Below are the code and all the weights of a small trained network. Each question names an input and a class and asks about switching units off, where a switched-off unit gives its printed mean instead of its output.

import numpy as np


def w(rows, s, z=0):
    codes = np.array(rows[::2]) - 128.0
    scale = np.full(codes.shape[1], s)
    scale[-1] = z or s
    return codes * scale


def norm(h):
    return h / np.sqrt((h * h).mean(-1, keepdims=True) + 1e-5)


def f(y):
    return y / 2 * (1 + np.tanh(0.7978845608 * (y + 0.044715 * y**3)))


def log_softmax(a):
    a = a - a.max(-1, keepdims=True)
    return a - np.log(np.exp(a).sum(-1, keepdims=True))


def net(x, mask):
    res = np.array(x, float).reshape(1, 6) / 4 @ E
    u = 0
    for l in range(2):
        y = f(norm(res) @ A[l][:, :-1].T + A[l][:, -1])
        res = res + np.where(mask[u : u + 10], y, B[l][:, -1]) @ B[l][:, :-1]
        u += 10
    return log_softmax(norm(res)[-1] @ U[:, :-1].T + U[:, -1])


A, B = {}, {}
E = w([
[162,137,98,105,78,89,196],'x0',
[125,186,206,140,147,95,157],'x1',
[126,130,125,128,125,131,125],'x2',
[210,119,114,111,200,90,99],'x3',
[153,137,166,1,133,203,132],'x4',
[179,78,188,150,70,114,100],'x5',
],0.0023)
A[0] = w([
[195,155,63,84,46,69,245,74],'0.n0',
[82,217,23,105,196,129,182,36],'0.n1',
[105,122,120,197,121,71,97,68],'0.n2',
[93,115,86,202,123,55,107,79],'0.n3',
[132,146,131,69,112,164,120,42],'0.n4',
[220,117,90,89,204,61,87,5],'0.n5',
[159,152,180,74,131,220,116,140],'0.n6',
[137,238,226,147,156,90,184,83],'0.n7',
[146,56,3,131,101,193,95,49],'0.n8',
[150,49,15,111,108,178,93,102],'0.n9',
],0.004,0.0015)
B[0] = w([
[79,108,137,149,185,179,1,242],'0.n0',
[124,123,224,182,171,197,164,241],'0.n1',
[135,105,59,81,157,127,162,162],'0.n2',
[145,87,84,57,145,139,159,202],'0.n3',
[135,105,101,139,142,107,169,125],'0.n4',
[142,233,135,137,115,131,144,215],'0.n5',
[125,88,62,130,149,100,144,248],'0.n6',
[61,62,157,88,142,51,99,230],'0.n7',
[76,141,220,104,145,59,145,220],'0.n8',
[87,162,219,125,158,42,136,239],'0.n9',
],0.0048,0.0013)
A[1] = w([
[73,147,122,144,198,155,112,106],'1.n0',
[151,118,119,116,106,88,162,205],'1.n1',
[110,119,135,135,177,180,20,1],'1.n2',
[62,115,133,152,55,172,145,106],'1.n3',
[161,126,178,13,129,200,134,27],'1.n4',
[83,98,139,96,132,134,112,213],'1.n5',
[126,138,108,253,127,95,132,155],'1.n6',
[66,114,119,119,58,147,161,143],'1.n7',
[210,82,164,162,32,99,93,113],'1.n8',
[204,152,129,132,159,121,119,55],'1.n9',
],0.005,0.00088)
B[1] = w([
[183,61,152,150,56,169,94,251],'1.n0',
[92,134,126,108,192,149,118,145],'1.n1',
[195,125,66,190,62,103,100,188],'1.n2',
[221,236,115,93,186,97,87,200],'1.n3',
[57,80,2,172,100,62,196,197],'1.n4',
[196,123,115,174,153,86,101,234],'1.n5',
[130,101,42,6,62,150,162,177],'1.n6',
[195,199,110,116,206,90,89,194],'1.n7',
[48,148,149,176,208,251,186,223],'1.n8',
[84,233,108,109,123,151,96,153],'1.n9',
],0.0037,0.0018)
U = w([
[102,73,32,95,126,97,193,140],'0',
[134,126,140,135,166,118,114,244],'1',
[78,100,218,111,146,48,114,116],'2',
[92,129,171,168,164,235,161,124],'3',
[169,250,118,97,144,123,96,119],'4',
[156,91,115,176,95,140,61,111],'5',
[154,142,169,98,33,149,164,24],'6',
[153,147,173,89,2,143,188,1],'7',
],0.0088,0.0056)

Each question gives the input, the list of numbers given to net, and the class t.
The units are the neurons (one row each of A and B). Each row of codes is followed by its name. A weight is (code - 128) times the scale printed after its matrix; where a second scale follows, it is the last column's (A, B and U).
mask holds one flag per neuron, layer by layer. A switched-off neuron (its flag False) gives its mean, the last column of its row in B, instead of its output. The means were averaged over made-up inputs and are rounded, as every weight is.
A unit's drop is (log p(t) with every unit on - log p(t) with that unit switched off) / (log p(t) with every unit on - log p(t) with every unit switched off).
The circuit of an input: a set's keep is (log p(t) with only the set's units on - log p(t) with every unit switched off) / (log p(t) with every unit on - log p(t) with every unit switched off). Starting from the 12 units with the biggest drops (on a tie, the unit counted first), units are removed one at a time, each time the one whose removal leaves the highest keep (on an exact tie, the one counted first), for as long as the keep stays at least 0.8.
circuit, biggest first: the units of the circuit, biggest drop first
unit that matters most: the unit with the biggest drop
top k neurons: the k neurons with the biggest drops, biggest first
k most important neurons of layer l: the k neurons of layer l with the biggest drops, biggest first
input [-1,-1,3,1,-5,6], class 3: most important neuron of layer 0 => 0.n6
input [-6,-4,-3,2,2,7], class 3: circuit, biggest first => 1.n8, 0.n0
input [-8,1,-7,8,5,3], class 4: top 3 neurons => 0.n5, 1.n9, 0.n0
input [2,-2,-6,-6,2,6], class 1: top 2 neurons => 1.n3, 1.n7
input [-4,-7,-3,-5,-3,7], class 2: circuit, biggest first => 0.n8, 0.n9
input [1,-1,2,8,-5,5], class 4: 2 most important neurons of layer 1 => 1.n9, 1.n4
input [0,4,0,1,3,5], class 3: circuit, biggest first => 1.n8, 0.n9
input [-8,-4,0,3,7,-5], class 5: circuit, biggest first => 1.n0, 1.n2
input [8,7,2,5,4,1], class 5: 3 most important neurons of layer 0 => 0.n0, 0.n9, 0.n8
input [-4,0,-1,4,1,-6], class 3: 2 most important neurons of layer 1 => 1.n3, 1.n7
input [-1,-8,1,-2,1,-8], class 2: top 3 neurons => 0.n8, 0.n9, 1.n8
input [-4,-5,-1,-5,3,8], class 3: top 3 neurons => 1.n8, 0.n7, 0.n0
input [8,-3,0,4,-6,-3], class 5: top 3 neurons => 0.n0, 1.n0, 0.n6
input [8,2,0,4,-8,0], class 0: unit that matters most => 1.n6
input [-8,-2,-4,5,6,-6], class 5: circuit, biggest first => 1.n2, 1.n0, 0.n3
input [8,1,-3,2,6,0], class 5: top 3 neurons => 0.n0, 1.n2, 0.n3
input [1,-4,-2,-5,3,-2], class 4: top 2 neurons => 1.n3, 0.n7
input [-7,-7,-5,3,3,-3], class 2: top 3 neurons => 0.n9, 0.n8, 0.n0
input [7,-6,-5,-2,1,-4], class 5: top 4 neurons => 0.n0, 1.n2, 1.n0, 0.n7
input [8,-8,-8,-1,0,1], class 1: circuit, biggest first => 0.n0
input [-4,-5,-4,4,2,4], class 2: circuit, biggest first => 0.n9, 0.n8
input [0,-7,1,-6,-2,5], class 2: circuit, biggest first => 0.n8, 0.n9
input [-8,4,-4,-8,-2,1], class 4: 2 most important neurons of layer 1 => 1.n3, 1.n7
input [0,2,-5,-5,7,-7], class 0: top 2 neurons => 1.n4, 1.n8
input [-2,-1,6,-6,-8,8], class 0: top 2 neurons => 1.n6, 0.n2
